Each row has a class, written as a number after it.
[  53 -239    9 -241  468  -28 -775  367  158  429 -742  176  -76 -359
  622  219  -78   96  319  152 -256  474  146  207 -246 -135  425 -482
 -206  597   -6   64  151  398] => 11
[ 387   53  261  -48 -135 -289 -144   25  286 -479 -443  172  270  -29
   96 -240  552  119   78   -7 -104  174 -153 -175  113  -31  483 -143
  148  116 -191 -343  161  257] => 4
[ 441  376  197 -408 -130 -298 -354  323   43 -533 -435  151  146  -75
  134 -246  202 -122  120  -56  -64  472   59  175  222  180  624   71
  317  -47  103 -232  321   53] => 7
[ 116 -119 -313  558   99  209  116 -533   93   56  338  -91   54   -4
  524 -187   60 -190  332  339  148 -278   -1 -113 -368  -31   52 -102
 -172  107 -252 -274  -10  100] => 3
[ 278   66  268 -121  -98 -231 -181   98  179 -532 -509   92  201  -18
  -24 -319  629  149   92  -56 -204  150 -120 -147  217   54  428 -261
  268   90 -133 -330  259  285] => 11
[ -10 -210   18   49  385 -163 -638  176  102  241 -520  210  -68 -282
  580  144  -67   -6  219   76 -209  170   77  215 -203  -67  230 -431
 -196  422   19   25   37  431] => 0
[-225 -485   45  -25  726   69 -367  -13  159  321 -644  271  361  138
  630  150  356  538  149   78 -377  182   13 -154 -403 -353  325 -673
 -375  513 -482  472  128  449] => 4
[  84 -199   30 -269  430  -79 -833  313  127  289 -775  227    1 -259
  685  210 -108   30  364  153 -254  448  162  325 -265 -120  469 -491
  -29  527   47   15  176  407] => 8
[ 143   12 -235  313  177  277  -17 -497   -3  -44   83  -44  104    2
  862 -217 -205 -311  498  444   93   -9   94  243 -481  -38  311  -24
  121  241 -155 -257   83 -116] => 9
[-152 -499   67  -45  693   46 -367   61  149  288 -634  304  349  173
  669  152  308  518  160   32 -358  149    1  -98 -376 -312  346 -680
 -315  493 -446  479   68  514] => 5
[ 242  452  431 -155 -188 -301 -189  139  214 -666 -358  327  197 -317
   95 -283  265   32  -31 -205  -47  286    4   48  148  160  506   71
  215   62  -71 -313  131   55] => 8
[ 264  151  238  -91 -151 -392 -195   62  191 -561 -440  125  164  -40
   -6 -319  593   52   82  -58 -104  206 -174  -84  231   90  497  -94
  183  123  -61 -343  253  277] => 6
[ -43 -253 -242   -3  231  492 -303 -340 -268 -260 -361 -385  336   47
  325 -456  405 -347  746  291 -387  398   94  594 -215 -118  480 -203
   30  307  113 -224  411   90] => 7
[ 282   86  242  -89 -122 -309 -164    6  256 -536 -483  105  210  -16
   -8 -326  605  114  128  -35 -141  157 -172 -122  149   44  458 -166
  217  144 -141 -312  221  296] => 3
[ 264  156  280  -57 -179 -313 -241   57  229 -534 -473  134  205  -49
  -11 -304  655  101   45  -70 -110  117 -174 -175  259  119  410 -209
  221   20 -167 -368  329  227] => 2
[  57 -183 -166 -253  206  323 -231 -310 -417 -318 -436 -338  326  331
  602 -289   14 -414  739  392 -314  449  141  605 -209 -200  753  -46
  309  418  119 -125  419 -101] => 5
[-113 -404   87  -35  631  -25 -422   61  165  281 -550  346  389  128
  713  235  218  450  163   40 -327  137   51  -83 -397 -318  397 -641
 -285  466 -376  398   61  457] => 10
[ 130 -226 -296  603   85  284  109 -528  171  193  289  -53   88   -7
  528 -116   78 -180  265  389  134 -208   16 -138 -365  -88   -9  -53
 -349  150 -237 -223   20  107] => 1
[ -10 -192 -390  -56  179  209 -401 -318 -449 -117 -312 -443  331  286
  551 -423  118 -546  781  404 -417  338   24  803 -284 -219  693 -135
   58  377  177 -166  310   66] => 9
[ 123   24 -163  358  172  330  187 -445  -18  276  359  -33  -30  -57
  351 -128 -310 -276  210  402  188   21   23   33 -208 -163  -46  203
 -190   71  -78 -109   37 -272] => 9
[ -85 -218  199  -70  518  -65 -503  117  136   73 -496  450  351  -52
  723  209  202  383  110  -24 -162  114   18  -70 -299 -271  432 -547
  -97  335 -492  311  259  254] => 3
[  77 -167   41 -295  435 -149 -819  316  204  364 -808  228  -36 -341
  608  218 -105  100  353  125 -230  459  136  233 -283 -120  418 -495
  -96  572  -20   82  211  404] => 3
[ 142    2 -306  354  145  314  -59 -532  -41   43   15  -66  191   12
  899 -238 -235 -362  565  521   21   10  157  276 -596  -96  336  -59
   32  328 -141 -232   78  -79] => 0
[ 289  436  419 -220 -178 -350 -180  154  243 -589 -383  350  187 -254
   41 -271  200   36  -31 -173   25  269  -29   27  202   92  501   97
  262   81 -100 -236  119   17] => 6
[ 313  155  311   -1 -229 -186  -89   -9  249 -601 -361  132  202  -73
 -108 -301  586   76   48 -101 -123  128 -128 -122  211   65  397 -152
  271    0 -123 -418  225  211] => 1
[-147 -559  226  -21  634  154 -433  172   97  348 -572  513  277    8
  807  273  131  521  143    6 -177  159  -92  -14 -290 -347  324 -634
 -337  475 -493  455   45  294] => 7
[ -36 -248  163  -97  558 -178 -544   52  194   -8 -529  450  421  -40
  802  185  216  295   73    3 -160  191   21   -7 -336 -313  514 -477
 -123  343 -479  277  288  278] => 4
[ 375  303  202 -307 -202 -210 -288  256   74 -572 -369  120  167    1
  131 -255  301    9  108 -102  -79  383   17   57  197  261  551  -71
  330  -24   52 -304  264  148] => 8
[  -5 -229 -370 -108  214  190 -339 -297 -493  -37 -408 -412  334  367
  401 -443   73 -519  729  369 -469  329    8  877 -230 -275  529 -151
   54  270  129   11  296   -6] => 7
[ 421  292  173 -330 -202 -165 -372  301  130 -601 -459  104  181  -37
  181 -253  412   -4  157  -78  -88  460   50   81  226  295  619  -81
  325    7   56 -363  290  189] => 2
[-212 -542   68   -1  703   18 -373    6   82  290 -604  280  353  214
  621  180  346  478  180   42 -370   80  -35  -54 -362 -318  352 -689
 -364  458 -450  472   -1  500] => 12
[ 261  479  391  -91 -295 -341  -72   41  235 -681 -254  273  254 -261
   26 -363  284  -14  -43 -166  -23  237  -10   31  134  105  492  162
  185   54 -126 -360  103   45] => 11
[ 298  353  222 -410 -181 -244 -316  297  -60 -540 -416  100   83   -7
   84 -241  212  -49  131 -115  -74  391   10  122  246  297  565  -57
  419  -79   59 -240  270   72] => 11
[ 354  184  270  -86  -95 -327 -204  100  260 -514 -376  209  129 -186
   76 -240  429   58   61  -57  -78  239 -124 -117  166   95  481 -123
  189  113  -67 -367  156  196] => 0
[ -49 -180  158  -55  558 -207 -455  -29  155  -72 -481  453  442  -12
  756  125  181  282   98   18 -174  147   29   28 -357 -348  558 -510
  -61  409 -499  288  250  293] => 3
[  97 -235   -1  -13  403 -301 -653  164  133  238 -502  276  -54 -270
  668  197 -212  -80  269   94 -195  175   70  311 -268 -105  347 -432
 -171  471  102   52  -74  501] => 10
[  38 -233 -211 -307  283  282 -281 -250 -504 -135 -507 -363  295  341
  615 -277  -56 -422  770  432 -353  486  117  665 -208 -249  744  -39
  153  447  141    2  383 -139] => 12
[-107 -285 -338  -32  193  409 -367 -286 -433  -81 -399 -414  350  335
  502 -454  213 -403  777  369 -465  372   25  790 -225 -222  521 -173
   21  330  139  -60  361   64] => 2
[ 100 -240 -207 -213  226  327 -266 -277 -419 -129 -489 -387  305  276
  668 -271   16 -406  758  438 -335  483   99  541 -235 -238  704  -78
  145  522   98  -62  392  -74] => 11
[-186 -275  188    2  333  166 -538  276   95  370 -458   87 -213 -362
   56  156  181  279  127  -84 -173    2  -41 -149   51   37  -38 -605
 -174  192 -141   47  189  277] => 9
[ 296   55  291  -92 -101 -286 -171  116  279 -429 -441  156  185  -96
  -41 -287  599  195   42  -72 -112  205 -193 -215  222   65  384 -173
  105  117 -130 -311  216  275] => 5
[ 157   -9 -246  298  139  349  -45 -482  -18  -18   14  -52  155   22
  864 -208 -224 -351  508  491   45  101  172  316 -521  -70  337   13
   80  253 -112 -221  142 -115] => 1
[-140 -230  140    7  269   86 -595  287  125  337 -475  113 -181 -320
   86  150  182  228  148  -79 -202  -15  -25  -88   76   59    5 -646
 -156  151 -148   13  148  284] => 2
[-182 -465   84    1  667   74 -345  -14   50  229 -543  305  387  176
  674  152  280  466  201   52 -357  129    6  -10 -434 -355  367 -643
 -297  476 -422  435   40  459] => 12
[-170 -506  267  -26  650   27 -402  136  205  373 -595  551  334   47
  820  274   73  549   44    3 -156  127 -108  -58 -301 -353  318 -613
 -302  471 -555  485   13  280] => 5
[ -16 -222  190  -70  574 -115 -462   48  170  -50 -491  409  407  -32
  679  114  266  336   62  -22 -187  147   13  -39 -285 -278  428 -522
  -38  328 -485  270  258  275] => 5
[ -92 -217  207  -60  597 -192 -512   45   36    2 -428  493  361  -49
  812  171   46  292  138  -17 -152  153  -27  103 -342 -326  525 -542
  -66  402 -413  301  158  264] => 12
[ 358  127  263  -62 -166 -287 -193  116  316 -476 -415  149  189 -106
  -64 -238  605  120    7 -107 -124  156 -149 -215  251   84  385 -152
  119   22 -123 -351  177  247] => 4
[-173 -258 -187  -21  218  564 -312 -317 -316 -228 -376 -350  259   -3
  339 -395  330 -295  727  246 -402  432  112  603 -219  -57  462 -219
   24  319  131 -180  414   54] => 1
[ 144 -118    8 -243  470 -202 -817  275  170  368 -743  224  -28 -363
  585  205 -127    7  343  128 -240  347  139  231 -302 -171  465 -538
  -96  510  -55   52  155  377] => 7
[ 195   43 -244  310  142  225  -48 -466   -6  -25   73    9  133  -39
  892 -197 -309 -387  481  474  121   56  136  280 -494  -59  337   54
   73  262  -99 -248   41 -136] => 0
[ 116    7 -102  402  167  283  149 -428   -1  296  336   12    2 -115
  445  -77 -371 -249  234  385  173  102   51   68 -250 -198  -11  185
 -228  112  -84 -141    1 -268] => 1
[-202 -391   27  -19  655 -129 -433  -55  118  193 -559  263  402  166
  700  134  315  373  172   54 -371  109   16  -20 -407 -272  384 -648
 -275  457 -430  403   93  474] => 11
[ 129  -48 -275  342  106  339  -42 -475  -55   -2   34  -94  140   38
  864 -250 -159 -296  574  462   19  -24  125  279 -508  -31  281  -70
   85  255 -124 -297   95  -80] => 10
[-253 -284  179   23  356  176 -547  270   50  294 -540   53 -208 -331
  100  106  225  265  150  -80 -218   97    2  -68   82   23  -10 -561
 -161  180 -142   -5  233  271] => 4
[ 113 -121 -272  684   44  253  214 -633  160  114  465  -92  114  -10
  342 -172  161 -125  231  334  137 -329  -17 -278 -371 -100  -69  -66
 -381  124 -326 -260   21   97] => 12
[ -39 -168 -199 -223  170  357 -275 -302 -495 -183 -520 -378  341  362
  596 -321   58 -444  721  426 -383  461  150  618 -198 -223  720    2
  141  392  115  -10  566 -155] => 1
[  71   38 -130  346  177  256  164 -428  -95  266  329  -49  -17  -71
  389 -146 -321 -243  265  379  175   43   44    9 -231 -155   15  205
 -256  104  -73 -127   40 -244] => 12
[ -24 -201  178 -101  610 -149 -500   94  184    5 -492  451  357  -90
  700  175  187  362   60  -25 -197  148   28  -90 -279 -331  492 -562
  -87  335 -515  315  255  223] => 4
[  13 -137 -176 -219  184  355 -320 -241 -543 -240 -388 -391  286  220
  659 -248  -59 -452  793  382 -318  451  163  654 -237 -178  761  -62
  222  446  175 -146  430 -165] => 12
[-126 -212  165  -28  326  101 -552  335   69  328 -471  149 -275 -377
  130  155   61  239  178  -75 -150   37  -22 -115   79   34   50 -602
  -99  226  -59   39  157  306] => 3
[ 366  138  323  -58 -134 -321 -102   28  296 -499 -349  209  211 -106
  -51 -258  504  115   25  -67  -75  199 -172 -166  174    6  408  -84
  166   95 -133 -344  140  237] => 5
[-199 -496   30  -19  694  -31 -364   16   76  278 -601  301  339  191
  718  173  292  496  186   51 -357   80   -1  -66 -393 -285  338 -737
 -291  450 -439  448  -24  497] => 2
[-232 -315  204  -24  350  192 -541  268   60  294 -511  135 -209 -295
  108  139  148  315  166  -97 -189   -6  -10  -82   55   10  -43 -638
  -43  134 -162    2  146  271] => 4
[ 304  108  245  -45 -134 -321 -178    2  266 -509 -430  120  248  -52
  -12 -309  580   55   66  -42 -133  157 -142 -107  153   35  436 -145
  160   99 -138 -346  251  285] => 5
[ -55 -225  169  -31  538 -102 -469   22  140   -7 -435  426  415    7
  722  151  247  352   73   -3 -175   91   26  -87 -298 -304  448 -529
  -94  346 -511  277  316  250] => 10
[ 136 -289  -34  -35  455 -182 -552  190  175  325 -470  216  -80 -309
  505  169  -87   63  257  101 -172  233   79  120 -201 -170  246 -436
 -279  513   30   85  -48  492] => 6
[  24   15  -76  402  134  426   94 -341   -5  264  295  -12  -47 -120
  361  -95 -219 -146  208  354  173   30   50  -71 -171 -104  -89  122
 -174   42  -99 -179  111 -260] => 4
[ 142 -180 -272  598  121  281  146 -522  220  120  317  -57   76  -41
  527 -204  137  -92  235  346  174 -219  -41 -219 -325  -37  -12  -92
 -295  176 -348 -272   39   60] => 5
[-192 -258  134  -42  344   12 -614  277  120  368 -503  121 -206 -297
  171  152  114  241  175  -36 -188   57  -33  -84  -18   20   86 -594
 -151  249  -92   48  234  333] => 10
[ -21 -144   16 -285  462 -102 -837  291  156  355 -880  190  -32 -293
  665  156  -95   86  386  156 -279  445  149  296 -318  -98  469 -530
  -19  560  -50   42  219  345] => 0
[-100 -262 -355  -77  242  269 -351 -301 -497  -65 -453 -428  320  350
  500 -444  110 -445  795  394 -495  408    9  835 -257 -243  602 -186
   59  348  154  -35  293   43] => 4
[-239 -190 -180 -114  270  550 -385 -312 -450 -296 -397 -374  283   41
  392 -463  290 -339  822  267 -398  459  103  681 -201  -48  594 -210
  103  349  168 -181  487   -2] => 12
[ 295  368  398 -232 -207 -228 -116  132  256 -527 -414  340  259 -205
   -3 -262  214   60  -59 -131  -37  363   23   68  173   21  393  211
  151   48  -84 -200   97   -9] => 4
[ 337  288  173 -318 -233 -174 -305  300  -16 -508 -397   58  134    8
   73 -271  290  -56  105  -69  -98  334   23  132  237  264  481  -22
  323 -104   53 -275  294   53] => 8
[ 208  462  392 -146 -268 -307 -259  243   94 -553 -368  297  133 -299
  163 -234  135  -56    2 -158  -15  300    5  136  157  199  540  130
  182   52   -1 -307  111    2] => 0
[ -55 -306   41  -40  476 -161 -618  180  158  367 -534  280  -97 -311
  545  180 -122  118  220   60 -181  191   43  128 -195 -102  202 -481
 -285  512   29  132   22  462] => 10
[ 129 -213 -301  549  116  244  124 -598  118  118  302  -70   73  -40
  531 -202   38 -178  384  390   86 -249  -24  -98 -436 -119   24 -152
 -222  224 -275 -249  -40  116] => 11
[-153 -346 -192   -4  273  592 -287 -307 -265 -194 -391 -359  308   49
  366 -404  423 -222  728  283 -375  437   69  518 -185 -110  426 -210
  -48  354   73 -129  399   88] => 2
[  35    3 -106  388  209  400  119 -398   52  260  285   34  -44 -146
  452 -150 -222 -111  250  341  171   64   28  -95 -228  -87  -17   94
 -253  163 -139 -158   47 -213] => 0
[ -93 -241  217  -64  569  -90 -493   89  141  -21 -472  434  387  -40
  707  126  269  348   38  -38 -169   97    3  -77 -232 -296  426 -518
  -62  321 -473  267  258  286] => 11
